(in the rows, 128 means zero)
Each row of numbers belongs to one of the elements below and depends on some of the facts about them. Some rows are named. Which element is each other row?

There are 4 kinds of fact about the elements: Φ, β, σ, α.
pilos {β=loplutru,lotris,grofos, σ=654, α=telol}
stalun {σ=654, α=mibru}
flanas {Φ=droba, β=lete,piplim, σ=910, α=trido}
stugan {σ=654}
zopa {β=vaga,gobren, σ=654, α=stalun}
putu {β=trido, σ=910}
daskes {β=laflan, σ=654, α=grapa}
droba {β=kadom,putu, σ=910}
skigrin {Φ=vezil,daskes,leskul, σ=654, α=trogrul}
skizesol {σ=910, α=ripa}
niklil {β=vimil,stugan, σ=654}
kili {β=bregril, σ=654}
plinu {Φ=skebru, β=bobopun, σ=654, α=flitrim}
fezesu {β=stalun,skorak, σ=910}
drafe {β=trido, σ=910, α=biske}
drebulem {β=grutofos, σ=910}
gridro {Φ=zomel, σ=654, α=mubik}
tukin {σ=910, α=trunuk}
zutukler {Φ=vezil,reras,dregim, σ=910, α=dadi}
bregril {σ=910}
nabrol {Φ=badel,skoso, β=dralu, σ=654}
mibru {σ=910, α=klaklos}
klotu {Φ=telol,pibitis,sebrem,putu,sekle, σ=654, α=gisar}
ristur {Φ=zopa,skatek, σ=654, α=zevas}
klonel {σ=910, α=stiskos}
brasor {Φ=gobren,nagrok, β=leskul, σ=910, α=gretrir}
flofum {β=vufal,stegis, σ=654}
tradan {σ=910}
broplepok {β=stalun, σ=654}
trogrul {σ=910}
fekle {σ=654, α=viram}
lete {Φ=skebru,flofum,ripa, β=skorak,trisen, σ=654}
dregim {β=nagrok, σ=910}
puskedrin {Φ=tresam,trisen,ripa,taral, β=nagrok, σ=910, α=gufek}
motravok {β=gufek,ragran, σ=654}
tristo {σ=654}
nagrok {σ=910, α=lustim}
plumedrar {Φ=mubik,sebrem,fekle, β=boran, σ=654}
viram {β=bavodrur, σ=910, α=daskes}
stegis {β=tradan,grutofos, σ=910, α=fofar}
flegrur {β=grofos,bregril, σ=654, α=tresam}
gronos {Φ=lustim,skoso,fibru, σ=910}
zistas {Φ=fliklu,stiskos, σ=654, α=fekle}
breguk {Φ=stugan,viram,moba, β=vimil,kadom, σ=654, α=nagrok}
zomel {σ=654, α=klaste}
rares {Φ=grekal,motravok, σ=910, α=bagan}
vezil {σ=910}
gufek {β=gebro, σ=654, α=vimil}
moba {σ=654}
sestalur {Φ=skorak, σ=654, α=viru}
grapa {σ=910, α=drafe}
ripa {σ=910}
sonus {Φ=dralu,dregim,kili,moba, β=dralu, σ=654}
grezur {β=plude,bobopun, σ=910}
lotris {σ=910, α=bobopun}
skoso {β=kadom, σ=654}
dralu {β=bobopun, σ=654}
laflan {σ=910}
lustim {β=boran, σ=654, α=lete}
gobren {σ=910}
sekle {σ=910}
klavek {Φ=plude,klaklos,vaga,viru, σ=910}
gisar {β=pludraba, σ=910, α=gobren}
gretrir {σ=910}
temon {Φ=bregril, β=gretrir, σ=910}
grekal {β=nabrol, σ=910, α=skatek}
fofar {β=lotris, σ=910}
rugutus {β=boran, σ=910}
flabron {Φ=dralu,broplepok,bobopun, β=grezur,flegrur,daskes,trisen, σ=910}
norik {β=vimil,rutra,lustim,tuplitrun, σ=910, α=zistas}
bobe {Φ=grofos, β=flabron,flanas, σ=910}
lutral {Φ=skizesol,fliklu,damo,lotris,dibu,kili,sekle, σ=910}
skatek {β=tradan, σ=654}
puflik {β=grofos, σ=910}
lamifo {Φ=dralu,skebru,vaga,leskul, σ=654}
trido {Φ=kili, β=grofos,nagrok, σ=910, α=plitrik}
lusor {σ=910, α=flimem}
trigas {Φ=trunuk,drafe,fezesu,flegrur,stiskos,piplim,vetra, σ=910, α=klonel}
dakel {β=trido,viru, σ=910, α=klazu}
plude {β=kadom,klaklos, σ=910, α=niklil}
pazem {σ=910, α=vetra}
plitrik {β=testum, σ=654}
pludraba {Φ=vezil,tukin, σ=910}
klaste {σ=910}
viru {σ=654, α=fezesu}
piplim {β=trisen, σ=910, α=flegrur}
zamutis {β=flegrur, σ=910}
gifak {Φ=tradan,viru, σ=910, α=plozem}
klogre {Φ=niklil,pilos,bregril, β=vezil, σ=654, α=klotu}
rutra {Φ=meli,fibru,vetra, β=fliklu,skatek, σ=910, α=lotris}
flitrim {β=breguk, σ=654}
bobopun {β=tradan, σ=654}
boran {Φ=klazu, σ=654}
fibru {β=kluflu, σ=654}
meli {σ=910, α=klebradral}
kipus {σ=654, α=grutofos}
kadom {β=biske,fliklu, σ=910}
pibitis {β=niklil, σ=910}
skebru {σ=910}
dibu {β=bavodrur,viru,nagrok, σ=910}
dadi {σ=654, α=sebrem}
grofos {β=tradan, σ=654}
testum {Φ=fanor, σ=910}
klaklos {β=vaga, σ=910, α=brasor}
vaga {σ=654}
zevas {β=laflan, σ=910, α=damo}
noklek {Φ=plude,tukin,fanor, σ=654}
damo {σ=654, α=skegri}
loplutru {β=grutofos, σ=654}
basker {Φ=lusor,dibu,stegis, σ=910}
fliklu {σ=654}
vufal {σ=654, α=dritrik}
leskul {β=tradan, σ=910}
trunuk {σ=654, α=rares}
ragran {β=vezil, σ=654}
telol {σ=654, α=gridro}
botak {Φ=rugutus,dadi, β=laflan,bobopun, σ=910}
mizustak {Φ=gisar,gobren,leskul, β=laflan, σ=910}
pufo {β=viru, σ=910, α=plude}
tresam {σ=910, α=tatrusta}
taral {σ=910}
mubik {σ=654, α=piplim}
vimil {β=trido, σ=654, α=taral}
sebrem {σ=654, α=grekal}
bagan {Φ=klaklos,fekle,grutofos, σ=910}
skorak {β=flimem,nagrok, σ=654}
klazu {σ=910, α=stegis}
tuplitrun {σ=910}
plozem {Φ=dritrik,reras,zomel, β=droba, σ=910, α=ristur}
fanor {β=biske,nagrok, σ=910}
trifli {β=klaklos, σ=910}
badel {β=stugan, σ=910, α=grofos}
rakobros {σ=910}
klebradral {Φ=stegis, σ=654}
bavodrur {Φ=gufek, β=klaklos, σ=910}
skegri {Φ=rakobros,grutofos, σ=654, α=badel}
trisen {β=tradan,testum, σ=910}
reras {σ=654}
grutofos {σ=654}
vetra {β=sestalur,bregril, σ=654}
biske {Φ=skizesol,vimil,flitrim,tristo,fibru,trifli, σ=910, α=lutral}
flatrak {σ=910, α=motravok}
stoplus {Φ=vimil,viru, σ=654}
seskefas {Φ=plude,badel,zomel, σ=910}
gebro {Φ=pibitis,nagrok,sekle, σ=654}
flimem {Φ=puflik,tresam,lustim,dibu,klaste, β=biske,tradan,stugan, σ=654, α=norik}
stiskos {σ=654}
kluflu {β=ragran,daskes, σ=910, α=noklek}
tatrusta {β=zamutis,broplepok,gobren, σ=910, α=skebru}
dritrik {σ=654}

Known rows:
laflan: [148 127 143 130 132 125 134 127 123 146 127 128 137 130 144 138 134 127
 131 139 125 133 153 131 137 132 135 132]
moba: [116 131 119 142 129 132 140 128 146 148 117 149 127 126 129 131 124 140
 126 140 139 127 124 125 130 121 118 129]
plude: [130 135 108 147 134 123 135 153 134 140 139 125 134 125 137 123 128 142
 126 168 152 138 130 134 134 141 131 126]
klaklos: [135 132 118 145 134 130 136 142 133 143 131 128 130 127 133 129 130 139
 128 152 146 137 133 136 131 140 123 121]
pludraba: [154 141 156 160 156 144 137 108 136 139 146 105 125 151 125 131 142 139
 164 164 110 126 132 103 115 133 157 118]
dregim: [137 132 121 150 134 143 141 153 148 144 141 139 129 125 131 124 135 137
 122 163 146 139 129 139 116 131 120 115]
brasor: [152 129 155 138 133 146 138 131 135 148 141 145 132 131 134 123 141 126
 125 121 121 134 143 145  87 130 115 123]
kluflu: [146 128 145 134 123 123 125 133 142 147 142 139 135 120 142 141 131 126
 143 152 125 149 163 128 113 138 146 148]
flabron: [140 124 153 142 137 130 141 120 127 144 143 132 135 137 143 129 140 125
 134 129 128 129 135 139  83 135 120 139]
testum: [141 130 139 136 138 113 136 120 116 138 134 114 137 134 152 123 145 136
 136 145 133 129 138 130 123 144 137 139]
lutral: [132  83 167 166 124 125 182 164 203 121 126 115 146 159 166 127 149  88
 126  87  78  92 127 155 132  98 128 160]
gretrir: [119 125 138 114 121 100 129 133  78 144 116 130 150 132 156 137 135 132
  89  96 149 127 152 161 126 133 110 135]
klavek: [136 127 140 142 138 122 139 127 120 138 155 122 141 139 146 119 145 132
 144 127 129 128 137 135  87 145 131 143]
ripa: [133 129 127 141 136 130 137 149 132 144 121 132 137 132 128 142 122 133
 117 143 142 131 138 141 143 124 119 106]
skorak: [135 135 135 134 125 132 137 132 126 148 118 142 131 119 134 119 125 150
 120 134 123 125 134 126 140 116 136 134]
skigrin: [126 138 139 142 126 126 137 105 140 142 144 143 127 132 149 112 146 142
 146 128 123 128 127 119  78 138 132 158]
ragran: [129 136 137 127 123 131 128 137 126 149 133 150 143 126 134 147 121 131
 132 120 122 128 141 111 122 111 149 166]
plozem: [149 137 134 138 137 139 126 143 121 139 166 130 135 128 137 107 140 138
 132 118 126 136 130 134  79 155 126 143]
norik: [122 114 171 137 118 109 188 165 141 129 158 162 150 144 144 107 125 135
 130 230 117 139 144 150 125  86 172  60]
boran: [116 128 163 141 115 121 117 124 108 134 135 147 134 148 137 113 136 166
 126 104 118 118 151 119 129 118 138 114]

Name these rows:
No name comes twice in this set of rows, the named rows included.
[134 136 133 140 126 142 143 129 154 145 143 160 126 116 139 112 134 136
 139 131 123 135 123 124  83 135 123 158] => plinu
[125 114 132 136 126 114 128 123 162 145 108 143 132 125 132 127 114 149
 133 125 136 114 143 126 157 111 108 113] => fliklu
[112  92 173 125 125  85 198 131 163 137 159 172 158 142 146  97 116 136
 161 187 116 113 130 134 101  66 155  79] => flimem
[136 125 130 141 133 116 136 130 132 140 124 119 136 130 144 129 138 139
 130 150 143 134 145 133 144 138 131 127] => tradan
[144 122 148 145 125 148 135 147 162 148 127 148 126 127 128 133 121 131
 112 143 131 138 151 145 125 123 112  98] => pibitis
[140 140 110 138 143 137 122 140 107 150 124 126 133 134 119 149 128 137
 108 131 158 133 138 139 130 129 104 104] => skebru
[161 138 140 126 138 142 119 143 113 152 133 131 134 117 126 126 128 140
 118 128 128 137 145 137 117 140 119 125] => tatrusta
[147 130 148 142 128 122 125 122 138 140 152 129 130 123 147 115 143 136
 154 133 130 144 148 125  94 159 132 155] => gifak
[101 113 121 167 117 123 192 152 182 129 122 146 135 139 156 130 129 119
 122 173 106 116 105 135 136  98 161 174] => daskes
[123 106 144 157 122 125 195 170 177 128 136 144 138 132 150 120 131 114
 122 191 109 128 122 154 138 104 155 118] => viram
[146  96 140 162 113 127 174 199 201 120 121 124 139 127 157 112 127 112
 117 137  81 115 132 154 180 115 151 162] => drafe
[141 108 144 134 132 112 137 126 167 149 115 127 133 127 140 133 126 132
 138 141 139 124 154 137 144 125 109 107] => lotris

The same elements again, as new rows of numbers:
Named rows:
skatek: [163 115 103 126 104 109 111 109 160 105 135 132 117  92 113 124 138 113
 165 152 123 125 170 161  89 137 115 104 152 131 110 108 126 100 111 176
 123  81 111 107 147  91 112 114 150 165 156 127 131]
taral: [147 136 133 124 125 135 136 113 113 116 152 136 105  76 132 154 114 107
 139 132 130 129 135 151  75 161 122 128  95 112 140 100  88 105 118 158
 101  94  94 106 119 164  96 125 122 169 131 133 125]
pazem: [ 51 108 168 129 190 182 186 100 123  96 132 161 189 180 127 141 111 154
 143  97 126  81 158  95 113 153 110 109 132 116 146 156 161 118 119 138
 108 157 201 161  33  78 185 161 156  82  86  76 139]
pibitis: [125  85 169 135 144 129 154 115 123 127 103 150 147 104 171 115 133 106
  89 155 139 118 116 156 110 114 121 105 153 114 135 111 116 106 122 128
 118 126 113 122 160 135 129 144 133 137 119 128 142]
vimil: [124 140  98 120 119 119 126  81 129 133 126 137 139 113 143 140 132 127
 120 128 131 109 161 144 119 139 145 129 156 130 128 133 129 128 105 118
 123 116 133 144 124 114 123 135 140 131 144 116 106]
klonel: [ 94  91 177 124 133 167 156 130 178  76 163 138 153 142 101 133 114 130
 159 136 129 100 172 129  78 157 106 124 127 120 100 106 168  77 104 170
  95 115 165 128  59  79 175 122 184 110 110  76 173]
nagrok: [128  92 142 131 119 110 121 152 153 120 118 159 126  98 142 138 120  79
 101 146 132 143 129 169 144 138 111 144 136 156 103 109 155 121 103 165
 101 139 120 121 137 153 119 127 136 147 142 144 153]
stegis: [135 123 131 122 142 120 127 118 109 164 108 139 118 114 142 142 125 107
 102 137 145 133 102 155 134 126 123 138 117 133 139 122 118 137 115 127
 120 130 116 111 132 178 105 147 118 159 140 155 124]
noklek: [164 171 114 144 133 129 133 137 116  97 166  90 125 111 100 131 132 136
 196  97 106 137 154  99  98 138 135 100 104 102 138 120  92 126 136 148
 143 101 107  95 127 102 123 103 109 130 132 140 115]
viru: [122 153  91 127 114  97 113 106 108 130 131 140 123 101 131 157 124 111
 118 120 132 119 151 152 143 148 119 137 145 156 108 144 134 145 114 139
 134 119 133 127 131 131 107 142 129 153 139 142  98]
stalun: [134 126 107 132 136 111 123 118 120 131 131 120 135 118 124 155 133 112
 144 102 102 112 151 119 155 140 117 127 132 148 134 138 147 146 121 154
 134 133 149 124 131 108 123 124 110 137 152 130 115]
skigrin: [ 96 156 148 163 163 146 159 122  75 107 125 100 190 183 139 128 129 139
 154  74 108  98 141  46 161 124 138 116 140 125 167 197 124 178 142  98
 166 167 156 151  95  99 149 152  85  65 102 120  70]
mizustak: [138 135 163 142 133 154 140 171 149 112 137 104 118 152 126  94 139 141
 137 140 129 135 101 103 117 104 126 117 107 105 121 118  91 119 146 122
 148 129 102 112 129 141 146 116 107 100  96 129 139]
biske: [157 138 134 137 149 130 106 130 102 146 120 114 128 117 113 169 119 153
 156  82 115 141 112 100 151 145 144 159  66 122 167 117 125 124 143 125
 113 129 134 126 104 176 124  84 107 101 163 144 135]
vezil: [ 54 157 103 127 109 171 135 152 115  62 179 158  78 107 127 146 131  93
 125 124 143 137 120 141 153 179 135 148 106 190 130 114 140 138 142 134
 114 146 121 147 117 146  92 148 128 132  89 108 109]
trogrul: [134 159 136 147 196 147 170  85  58 100 137 155 120  89 118 144 116 126
 178  95 128  99 130 113  65 162 128  87  85  79 188 130  75 118 146 163
  99 114 124 112 111 109 107 149 110 160 119 120 110]
stoplus: [148 140 110 130 121 126 112 140 134 123 133 105 136 151 117 130 127 151
 151 114 114 124 143  93 125 117 127 131 136 133 146 146 142 121 133 113
 148 124 134 129 132 110 126 104 119 106 138 124 125]
telol: [134  97 116 136 145 106 142 108 106 122 116 131 149 121 162 126 140  91
 113 126 111 116 115 117 158 113 121 107 158 141 157 137 132 152 133 134
 119 134 123 132 164 114  98 154 108 138 143 133 115]
norik: [131 139 143 140 143 137 131 113  95 144  93 150 130 108 148 124 136 151
 115 123 149 137 116 136 118 112 164 117 122 100 131 131 110 123 138 105
 134 126 105 141 159 132 161 130 133 117 115 135 127]
klaste: [160 119 123 110 102 119 114 141 155 134 152 126  95  73 136 139 112 113
 128 170 139 131 136 180  92 148 126 149 104 136 115  72 106  88 108 144
 108  83  88 107 132 186  96  98 144 163 147 135 155]

Name these rows:
No name comes twice in this set of rows, the named rows included.
[167 130 112 132 110 122 135 113 146 112 155 105 116 115 108 108 131 124
 160 161 126 116 156 133  70 129 110  87 144 102 126 117 102 107 127 154
 130  88 112  99 147  98 108 111 129 151 146 123 130] => plitrik
[113 135 107 169 119 119 115 106 110  91  99 148 163  67 139 145 134 151
 146  91 109 144 177 101 152 127 171 150 141 137 138 121 152 129 106 130
 132 133 105 169 167  88 171  84 153  98 142 130 121] => boran
[154 111 100 121 114  90 120 113 147 143 123 111 132 118 156 123 132 104
  95 146 120 129 119 137 157 113 126 153 148 140 145 126 128 140 109 120
 133 121 102 125 164 162  86 116 114 132 152 145 114] => damo
[155  99 145 150 162 115 156 130 119 106 107  98 174 137 145 123 141 123
 162 107  89 112 120  51 149 101 120 109 132 115 178 139 131 143 151 137
 125 143 129 123 165  96 111 112  97  98 156 128 110] => klotu
[ 85  77 172 110 149 178 137 142 206 108 129 123 173 202  92 137 123 185
 152 107 122 121 154  88 124 142 113 142 117 121 117 124 211  82 116 128
 109 154 210 152  34  88 216  77 199  56 131  63 195] => trigas
[103 115 150 125 131 142 125 159 136 134 107 122 143 171 129 125 129 145
 115 108 129 137 108 118 156 117 125 143 126 130 114 135 168 137 132 117
 137 170 167 143 103 121 174 132 135  90 112 120 154] => flanas
[130  88  90 104  86 118 100 115 194 138 134 125 125 131 102 124 124 139
 124 152 133 131 156 155 122 134 120 142 161 153  97 114 185 101 100 142
 114 111 142 147 112  93 124  95 180 134 156  95 165] => trunuk
[109 140  78  94 110 148 128  83 158 138 163 104 103 148 125 116 132 143
 107 152 138 111 112 141 122 140 139 133 149 131 149 129 128 115 137  75
 125 116 128 160 130 134  78 131 148 128 126  99 107] => fibru
[136  97 148 122 104 136 105 176 189 114 137 114 118 137  98 115 124 144
 151 144 134 153 133 139 126 123 112 140 118 138  94 102 165  94 120 154
 123 131 130 129 122 109 166  88 161 107 123 113 182] => rares
[165 140 111 121  92 104 100 154 122 142 139 139  78  69 130 137 125  97
 114 165 135 157 120 188 112 128 134 150 100 135  99  88  81 112 118 146
 126  99  82  94 154 191  93 121 120 184 137 154 132] => ripa
[ 70 123 154 108  82 147 112 167 172 127 130 147 125 163 112 125 126 128
  89 150 151 140 147 185 151 119 119 155 147 182  41 131 174 129  89 123
 149 153 155 145  89 127 173 135 173 110  88 103 152] => tukin
[140 152 131 147 108 124 136 166 137  98 153  82 143 140 132 128 130 128
 158 115 102 141 155  87 143 119 129 136 121 133 123 137 103 143 139 121
 159 134 108 121 121 114 140 111  96  93 121 135 109] => lamifo
[172 135 107 116 132 114 109  90 118 172 127 140  88  91 113 122 116 144
 140 135 152 130 106 167  64 139 136 117  98  86 129 113 101  90 136 142
 107  87 108 101 144 149 104 119 135 188 141 136 147] => fezesu

